How the elements are linked:
J664: w>J483, m>J951, q>J789, v>J33, g>J327
J24: w>J91, m>J803, q>J35, v>J963, g>J150
J537: w>J951, m>J223, q>J534, v>J390, g>J528
J488: w>J983, m>J678, q>J528, v>J306, g>J273
J66: w>J921, m>J247, q>J790, v>J851, g>J405
J552: w>J216, m>J250, q>J709, v>J631, g>J540
J789: w>J471, m>J368, q>J903, v>J60, g>J664
J534: w>J368, m>J23, q>J705, v>J975, g>J537
J636: w>J60, m>J975, q>J632, v>J903, g>J368
J327: w>J515, m>J74, q>J664, v>J863, g>J758
J471: w>J528, m>J33, q>J814, v>J223, g>J483
J484: w>J170, m>J921, q>J146, v>J416, g>J722
J983: w>J516, m>J388, q>J74, v>J758, g>J993
J115: w>J222, m>J221, q>J418, v>J517, g>J788
J604: w>J790, m>J617, q>J590, v>J732, g>J42
J590: w>J167, m>J150, q>J963, v>J91, g>J604
J274: w>J88, m>J516, q>J515, v>J462, g>J35
J528: w>J74, m>J71, q>J537, v>J374, g>J488
J483: w>J488, m>J863, q>J471, v>J71, g>J515
J951: w>J863, m>J374, q>J368, v>J664, g>J74
J631: w>J150, m>J552, q>J331, v>J803, g>J418
J705: w>J636, m>J722, q>J416, v>J170, g>J534
J784: w>J552, m>J963, q>J88, v>J873, g>J91
J167: w>J115, m>J732, q>J250, v>J540, g>J790
J903: w>J814, m>J636, q>J405, v>J30, g>J789
J517: w>J42, m>J115, q>J216, v>J617, g>J146
J709: w>J803, m>J873, q>J993, v>J331, g>J552
J306: w>J758, m>J488, q>J374, v>J74, g>J388
J790: w>J788, m>J508, q>J167, v>J221, g>J66
J35: w>J784, m>J469, q>J274, v>J836, g>J24
J851: w>J484, m>J66, q>J221, v>J788, g>J728
J71: w>J306, m>J483, q>J223, v>J528, g>J678
J374: w>J327, m>J528, q>J390, v>J951, g>J306
J617: w>J508, m>J517, q>J150, v>J604, g>J222
J728: w>J722, m>J405, q>J851, v>J921, g>J30
J515: w>J273, m>J366, q>J483, v>J678, g>J274
J632: w>J30, m>J170, q>J247, v>J405, g>J636
J60: w>J223, m>J789, q>J30, v>J814, g>J33
J788: w>J416, m>J851, q>J115, v>J146, g>J921
J216: w>J604, m>J418, q>J803, v>J150, g>J517
J722: w>J975, m>J297, q>J484, v>J705, g>J23
J273: w>J993, m>J462, q>J488, v>J388, g>J88
J247: w>J728, m>J531, q>J508, v>J66, g>J632
J540: w>J517, m>J167, q>J552, v>J418, g>J221
J863: w>J678, m>J327, q>J33, v>J483, g>J366
J331: w>J24, m>J709, q>J121, v>J469, g>J631
J814: w>J537, m>J60, q>J297, v>J23, g>J471
J366: w>J462, m>J758, q>J863, v>J515, g>J516
J758: w>J274, m>J983, q>J327, v>J366, g>J121
J462: w>J606, m>J274, q>J678, v>J273, g>J836
J732: w>J221, m>J604, q>J91, v>J167, g>J508
J469: w>J963, m>J331, q>J516, v>J35, g>J803
J836: w>J873, m>J35, q>J462, v>J88, g>J963
J921: w>J705, m>J728, q>J788, v>J484, g>J297
J416: w>J632, m>J484, q>J222, v>J531, g>J705
J405: w>J297, m>J632, q>J66, v>J728, g>J903
J170: w>J903, m>J705, q>J531, v>J632, g>J975
J963: w>J250, m>J24, q>J836, v>J784, g>J590
J516: w>J836, m>J121, q>J366, v>J274, g>J469
J803: w>J590, m>J631, q>J469, v>J24, g>J216
J873: w>J631, m>J784, q>J606, v>J709, g>J250
J975: w>J789, m>J534, q>J170, v>J636, g>J390
J146: w>J531, m>J788, q>J517, v>J222, g>J484
J297: w>J534, m>J30, q>J921, v>J722, g>J814
J250: w>J418, m>J91, q>J873, v>J552, g>J167
J74: w>J366, m>J306, q>J951, v>J327, g>J983
J606: w>J331, m>J88, q>J388, v>J993, g>J873
J390: w>J664, m>J537, q>J975, v>J368, g>J374
J33: w>J71, m>J664, q>J60, v>J471, g>J863
J42: w>J66, m>J222, q>J604, v>J508, g>J531
J221: w>J146, m>J790, q>J540, v>J115, g>J851
J88: w>J709, m>J836, q>J273, v>J606, g>J784
J23: w>J390, m>J814, q>J722, v>J534, g>J223
J121: w>J35, m>J993, q>J758, v>J516, g>J331
J30: w>J23, m>J903, q>J728, v>J297, g>J60
J150: w>J732, m>J216, q>J24, v>J590, g>J617
J678: w>J388, m>J515, q>J71, v>J488, g>J462
J531: w>J405, m>J416, q>J42, v>J247, g>J170
J91: w>J540, m>J590, q>J784, v>J250, g>J732
J418: w>J617, m>J540, q>J631, v>J216, g>J115
J223: w>J374, m>J471, q>J23, v>J537, g>J71
J508: w>J851, m>J42, q>J732, v>J790, g>J247
J388: w>J121, m>J273, q>J306, v>J983, g>J606
J368: w>J33, m>J390, q>J636, v>J789, g>J951
J993: w>J469, m>J606, q>J983, v>J121, g>J709
J222: w>J247, m>J146, q>J617, v>J42, g>J416

In the rows, 64 stands for zero.

The rows follow the links: the fewer symbols apart two elements are, the more alike their rows tend to be.

Row, then element:
[79, 49, 74, 43, 74, 93, 59, 71, 57, 70, 84, 49, 95, 76, 44, 50, 81, 62, 21, 65, 36, 73, 77, 42, 72, 77, 77, 77, 77, 40, 70, 68, 96, 40, 79, 71, 56, 53, 79, 65, 92, 80, 59, 67, 66, 84, 85, 53, 35, 115, 62, 95, 58, 46]
element: J115
[74, 41, 37, 57, 35, 88, 40, 28, 57, 69, 68, 70, 74, 64, 76, 62, 111, 86, 88, 49, 44, 78, 53, 49, 38, 105, 70, 58, 95, 52, 91, 92, 77, 52, 103, 56, 49, 64, 47, 67, 64, 63, 103, 58, 65, 42, 71, 50, 65, 58, 42, 66, 55, 64]
element: J247
[96, 82, 53, 64, 46, 26, 94, 89, 71, 69, 71, 73, 40, 60, 61, 63, 20, 30, 80, 80, 90, 60, 46, 64, 90, 64, 101, 56, 54, 84, 87, 38, 68, 55, 42, 37, 71, 84, 52, 58, 63, 56, 72, 61, 60, 101, 35, 75, 58, 67, 88, 79, 72, 62]
element: J758
[84, 84, 51, 78, 111, 44, 84, 93, 42, 79, 62, 42, 39, 73, 41, 71, 38, 27, 28, 52, 76, 76, 61, 73, 82, 45, 81, 67, 21, 66, 77, 72, 61, 70, 34, 43, 54, 81, 63, 41, 72, 72, 51, 78, 65, 50, 44, 55, 81, 33, 70, 60, 72, 92]
element: J223
[51, 64, 26, 71, 67, 70, 57, 51, 48, 57, 41, 76, 51, 52, 75, 47, 82, 80, 85, 38, 44, 70, 42, 63, 33, 59, 17, 51, 62, 49, 71, 93, 26, 87, 81, 53, 59, 67, 37, 61, 64, 52, 75, 84, 69, 22, 68, 59, 86, 31, 53, 36, 56, 86]
element: J975
[51, 82, 37, 81, 77, 68, 76, 72, 45, 53, 33, 22, 51, 68, 41, 66, 69, 58, 52, 76, 40, 70, 52, 95, 29, 51, 51, 77, 46, 44, 47, 92, 29, 45, 69, 59, 28, 60, 57, 59, 64, 70, 62, 76, 75, 19, 66, 67, 91, 17, 40, 57, 72, 70]
element: J60
[43, 54, 80, 79, 45, 31, 56, 64, 98, 63, 66, 49, 45, 65, 92, 105, 66, 70, 105, 106, 89, 45, 72, 83, 69, 69, 81, 80, 73, 98, 43, 58, 69, 65, 56, 71, 64, 57, 94, 89, 39, 67, 48, 32, 76, 83, 43, 86, 71, 50, 55, 46, 73, 43]
element: J35
[74, 60, 52, 67, 59, 77, 62, 61, 46, 47, 54, 13, 80, 65, 57, 59, 87, 73, 58, 65, 25, 90, 57, 67, 53, 100, 70, 84, 72, 30, 91, 90, 70, 38, 82, 58, 26, 50, 44, 60, 90, 77, 90, 68, 88, 47, 68, 56, 56, 81, 40, 79, 66, 61]
element: J921
[58, 43, 53, 57, 75, 50, 61, 89, 81, 56, 64, 65, 61, 67, 78, 58, 59, 54, 69, 98, 44, 46, 62, 54, 84, 57, 52, 83, 70, 68, 53, 67, 67, 76, 61, 60, 72, 49, 90, 95, 93, 58, 24, 62, 87, 116, 59, 87, 38, 119, 86, 56, 70, 28]
element: J963
[74, 74, 79, 80, 97, 63, 60, 69, 36, 53, 67, 19, 72, 57, 67, 70, 69, 77, 34, 29, 54, 98, 71, 54, 82, 86, 59, 76, 36, 36, 97, 75, 73, 77, 49, 59, 44, 55, 34, 39, 91, 71, 79, 78, 81, 40, 50, 50, 57, 91, 51, 63, 66, 80]
element: J170
[38, 45, 96, 58, 81, 71, 50, 69, 78, 48, 67, 71, 85, 63, 71, 56, 64, 76, 49, 72, 56, 43, 86, 47, 76, 41, 29, 72, 68, 61, 31, 50, 66, 81, 58, 86, 85, 42, 89, 81, 77, 67, 18, 66, 71, 94, 86, 73, 38, 115, 78, 58, 61, 40]
element: J631
[73, 46, 31, 53, 36, 83, 48, 35, 54, 60, 63, 56, 77, 61, 72, 57, 105, 82, 87, 55, 36, 79, 48, 58, 38, 105, 69, 62, 93, 46, 94, 98, 71, 46, 104, 62, 43, 59, 49, 68, 74, 66, 101, 63, 71, 43, 67, 53, 64, 62, 41, 73, 60, 62]
element: J531
[65, 64, 47, 75, 92, 60, 51, 49, 39, 65, 57, 70, 54, 44, 82, 62, 74, 84, 67, 7, 64, 86, 54, 45, 62, 70, 27, 51, 50, 55, 93, 82, 50, 113, 59, 57, 71, 68, 30, 42, 70, 54, 80, 88, 68, 26, 55, 49, 74, 57, 62, 37, 55, 94]
element: J30
[63, 63, 40, 72, 83, 61, 49, 45, 44, 68, 52, 80, 55, 47, 80, 53, 77, 83, 78, 13, 59, 77, 48, 53, 51, 66, 21, 45, 53, 56, 91, 87, 42, 108, 68, 53, 67, 73, 33, 48, 72, 57, 79, 87, 68, 24, 59, 50, 77, 49, 60, 35, 58, 94]
element: J903
[71, 56, 103, 49, 75, 97, 47, 46, 51, 65, 89, 63, 100, 68, 51, 63, 78, 85, 18, 31, 59, 79, 93, 36, 82, 81, 71, 61, 64, 46, 74, 53, 101, 66, 62, 80, 74, 56, 63, 45, 73, 78, 68, 65, 54, 62, 83, 40, 40, 109, 61, 85, 52, 66]
element: J508
[78, 83, 41, 56, 59, 62, 88, 73, 52, 69, 54, 116, 54, 55, 46, 27, 34, 41, 58, 40, 73, 57, 40, 59, 58, 30, 42, 27, 46, 66, 66, 48, 33, 77, 55, 50, 84, 85, 41, 45, 55, 43, 64, 90, 41, 57, 67, 60, 77, 39, 95, 59, 58, 86]
element: J374
[51, 91, 69, 63, 26, 74, 86, 65, 65, 51, 46, 82, 71, 56, 33, 40, 32, 55, 70, 75, 72, 53, 56, 91, 37, 30, 56, 44, 61, 64, 30, 38, 25, 40, 65, 70, 67, 68, 50, 55, 31, 51, 72, 66, 41, 46, 80, 68, 81, 20, 69, 79, 65, 70]
element: J863

Each walk starts at a row. The symbols on each line, taken left to right, move it on to the next element.
Each answer is a row, close to the row of the element it stands for.
start [71, 46, 60, 52, 45, 90, 36, 19, 59, 79, 80, 86, 78, 62, 80, 69, 105, 93, 80, 29, 65, 74, 62, 39, 48, 101, 66, 43, 91, 62, 92, 76, 86, 72, 88, 69, 67, 67, 52, 56, 56, 62, 100, 58, 51, 39, 72, 42, 61, 56, 46, 62, 51, 74]
w m w q m g v m [69, 72, 72, 81, 105, 59, 55, 59, 39, 69, 66, 45, 58, 50, 75, 69, 66, 79, 42, 11, 61, 93, 68, 49, 84, 77, 43, 63, 35, 46, 103, 78, 67, 100, 45, 54, 62, 61, 31, 33, 82, 63, 79, 83, 76, 34, 47, 49, 65, 78, 60, 50, 60, 90]
q w w v v g [52, 74, 29, 79, 67, 66, 65, 64, 45, 50, 32, 36, 52, 66, 50, 58, 70, 64, 64, 68, 31, 68, 48, 91, 22, 51, 38, 69, 56, 43, 48, 93, 23, 50, 75, 62, 39, 58, 51, 67, 64, 63, 68, 76, 74, 22, 70, 64, 92, 15, 42, 52, 69, 74]
start [67, 50, 89, 50, 64, 91, 37, 26, 57, 82, 90, 88, 86, 57, 72, 69, 93, 92, 54, 14, 75, 73, 81, 38, 69, 91, 72, 46, 75, 61, 83, 64, 96, 79, 74, 73, 75, 66, 54, 48, 55, 67, 92, 58, 43, 47, 77, 39, 53, 75, 55, 68, 49, 82]
w q w v m [72, 40, 47, 50, 41, 89, 39, 24, 59, 75, 74, 83, 76, 59, 78, 65, 106, 92, 86, 35, 56, 74, 57, 46, 44, 105, 67, 52, 96, 57, 94, 82, 83, 64, 97, 63, 59, 66, 51, 61, 61, 63, 103, 54, 56, 40, 71, 46, 66, 54, 40, 64, 54, 71]
v w w w q g q w [71, 67, 58, 78, 98, 60, 50, 54, 36, 66, 60, 60, 56, 48, 80, 64, 72, 81, 55, 5, 63, 87, 59, 43, 77, 74, 36, 53, 40, 50, 96, 81, 60, 106, 53, 51, 65, 65, 29, 36, 78, 57, 79, 86, 70, 27, 52, 46, 65, 64, 61, 41, 56, 97]
start [86, 81, 36, 56, 77, 56, 87, 72, 48, 75, 57, 106, 46, 60, 49, 32, 31, 35, 52, 37, 78, 62, 42, 56, 68, 35, 53, 35, 38, 72, 72, 54, 39, 83, 54, 43, 86, 90, 43, 44, 62, 46, 62, 91, 44, 57, 58, 58, 76, 44, 94, 56, 61, 89]
m v m v v v [92, 80, 41, 66, 106, 44, 86, 88, 42, 83, 64, 77, 39, 68, 48, 53, 38, 27, 37, 37, 81, 72, 48, 61, 81, 42, 68, 53, 27, 71, 81, 65, 53, 84, 36, 42, 72, 90, 55, 38, 70, 56, 60, 82, 51, 53, 48, 54, 76, 39, 85, 56, 67, 95]
q v m g m [92, 84, 38, 64, 91, 50, 85, 84, 42, 79, 61, 97, 42, 62, 48, 42, 33, 29, 47, 37, 80, 66, 47, 56, 76, 41, 58, 41, 33, 71, 81, 61, 49, 85, 45, 43, 75, 90, 46, 43, 65, 53, 63, 86, 46, 58, 51, 55, 78, 39, 94, 53, 63, 92]
start [72, 54, 37, 63, 45, 79, 59, 53, 48, 53, 54, 27, 76, 64, 61, 53, 95, 74, 69, 65, 23, 89, 51, 67, 44, 103, 69, 78, 80, 28, 88, 98, 72, 36, 90, 56, 28, 51, 41, 61, 84, 72, 95, 68, 85, 48, 64, 57, 59, 70, 35, 80, 64, 54]
m w g w w g v q [89, 84, 45, 75, 107, 45, 84, 89, 44, 81, 63, 63, 38, 71, 46, 62, 37, 24, 31, 45, 80, 73, 57, 69, 83, 43, 78, 60, 22, 68, 80, 65, 59, 78, 37, 44, 64, 86, 56, 41, 71, 65, 56, 81, 58, 54, 46, 56, 76, 38, 79, 59, 67, 95]
v v w w g q m [55, 94, 73, 68, 23, 66, 88, 65, 69, 53, 48, 69, 70, 60, 36, 53, 30, 52, 64, 80, 73, 49, 61, 96, 38, 34, 69, 48, 58, 69, 30, 31, 34, 31, 61, 73, 65, 68, 54, 57, 26, 58, 73, 61, 39, 49, 73, 69, 84, 15, 63, 82, 67, 69]
start [55, 90, 60, 60, 28, 75, 90, 65, 62, 49, 47, 96, 69, 53, 38, 31, 35, 51, 73, 65, 65, 51, 51, 80, 39, 26, 51, 35, 60, 65, 37, 38, 18, 48, 67, 66, 73, 71, 46, 53, 32, 50, 72, 74, 37, 47, 78, 64, 85, 27, 76, 74, 60, 71]
q v v q q m v q [74, 47, 35, 60, 40, 83, 56, 46, 53, 57, 56, 42, 77, 64, 68, 54, 101, 78, 78, 63, 30, 80, 49, 62, 37, 106, 68, 69, 89, 37, 89, 98, 71, 40, 98, 56, 35, 55, 47, 67, 79, 69, 99, 63, 76, 47, 70, 54, 63, 67, 39, 73, 61, 59]
q q g m m q w [67, 50, 101, 49, 70, 93, 42, 27, 54, 77, 90, 79, 94, 58, 67, 67, 90, 92, 40, 15, 74, 76, 88, 33, 74, 84, 68, 47, 68, 57, 86, 57, 102, 76, 72, 80, 78, 64, 61, 44, 60, 70, 85, 59, 42, 48, 80, 36, 48, 87, 54, 68, 49, 77]
start [50, 69, 26, 72, 63, 68, 58, 52, 45, 53, 38, 63, 56, 56, 67, 49, 83, 72, 84, 50, 39, 69, 41, 75, 23, 58, 22, 55, 61, 50, 62, 96, 21, 74, 83, 59, 48, 63, 41, 63, 62, 52, 76, 84, 72, 19, 68, 60, 88, 27, 49, 37, 56, 80]
g w q m [73, 86, 53, 82, 102, 49, 78, 91, 42, 64, 50, 16, 43, 78, 41, 72, 47, 38, 29, 69, 63, 76, 63, 91, 61, 46, 78, 79, 25, 57, 61, 80, 52, 53, 43, 52, 39, 70, 67, 50, 69, 75, 56, 75, 72, 39, 53, 61, 84, 23, 54, 61, 74, 85]
m q g v v [63, 87, 48, 86, 96, 53, 80, 85, 43, 61, 45, 12, 47, 76, 37, 72, 56, 43, 37, 74, 50, 75, 60, 94, 53, 49, 76, 84, 30, 53, 55, 85, 44, 44, 50, 58, 34, 67, 65, 52, 72, 75, 57, 71, 76, 34, 58, 64, 87, 21, 48, 60, 77, 80]
start [43, 44, 83, 51, 79, 63, 58, 82, 81, 51, 67, 70, 78, 61, 70, 52, 61, 72, 56, 83, 46, 46, 79, 49, 77, 45, 34, 76, 66, 58, 37, 56, 60, 79, 61, 77, 80, 46, 86, 86, 87, 62, 16, 65, 75, 107, 77, 79, 38, 123, 84, 60, 61, 33]
v q m w v [64, 38, 47, 56, 73, 37, 61, 88, 87, 61, 64, 61, 51, 70, 82, 66, 63, 49, 81, 103, 54, 47, 57, 56, 82, 65, 64, 86, 73, 78, 60, 73, 67, 73, 60, 53, 65, 56, 91, 91, 88, 60, 29, 56, 86, 114, 53, 88, 44, 99, 79, 53, 71, 29]
m m w w g [76, 50, 91, 45, 79, 99, 58, 61, 56, 65, 83, 53, 98, 75, 43, 52, 76, 67, 14, 49, 47, 77, 85, 41, 81, 78, 78, 71, 67, 39, 72, 63, 100, 49, 69, 72, 61, 56, 73, 63, 90, 76, 60, 68, 63, 79, 86, 49, 37, 119, 61, 94, 60, 54]
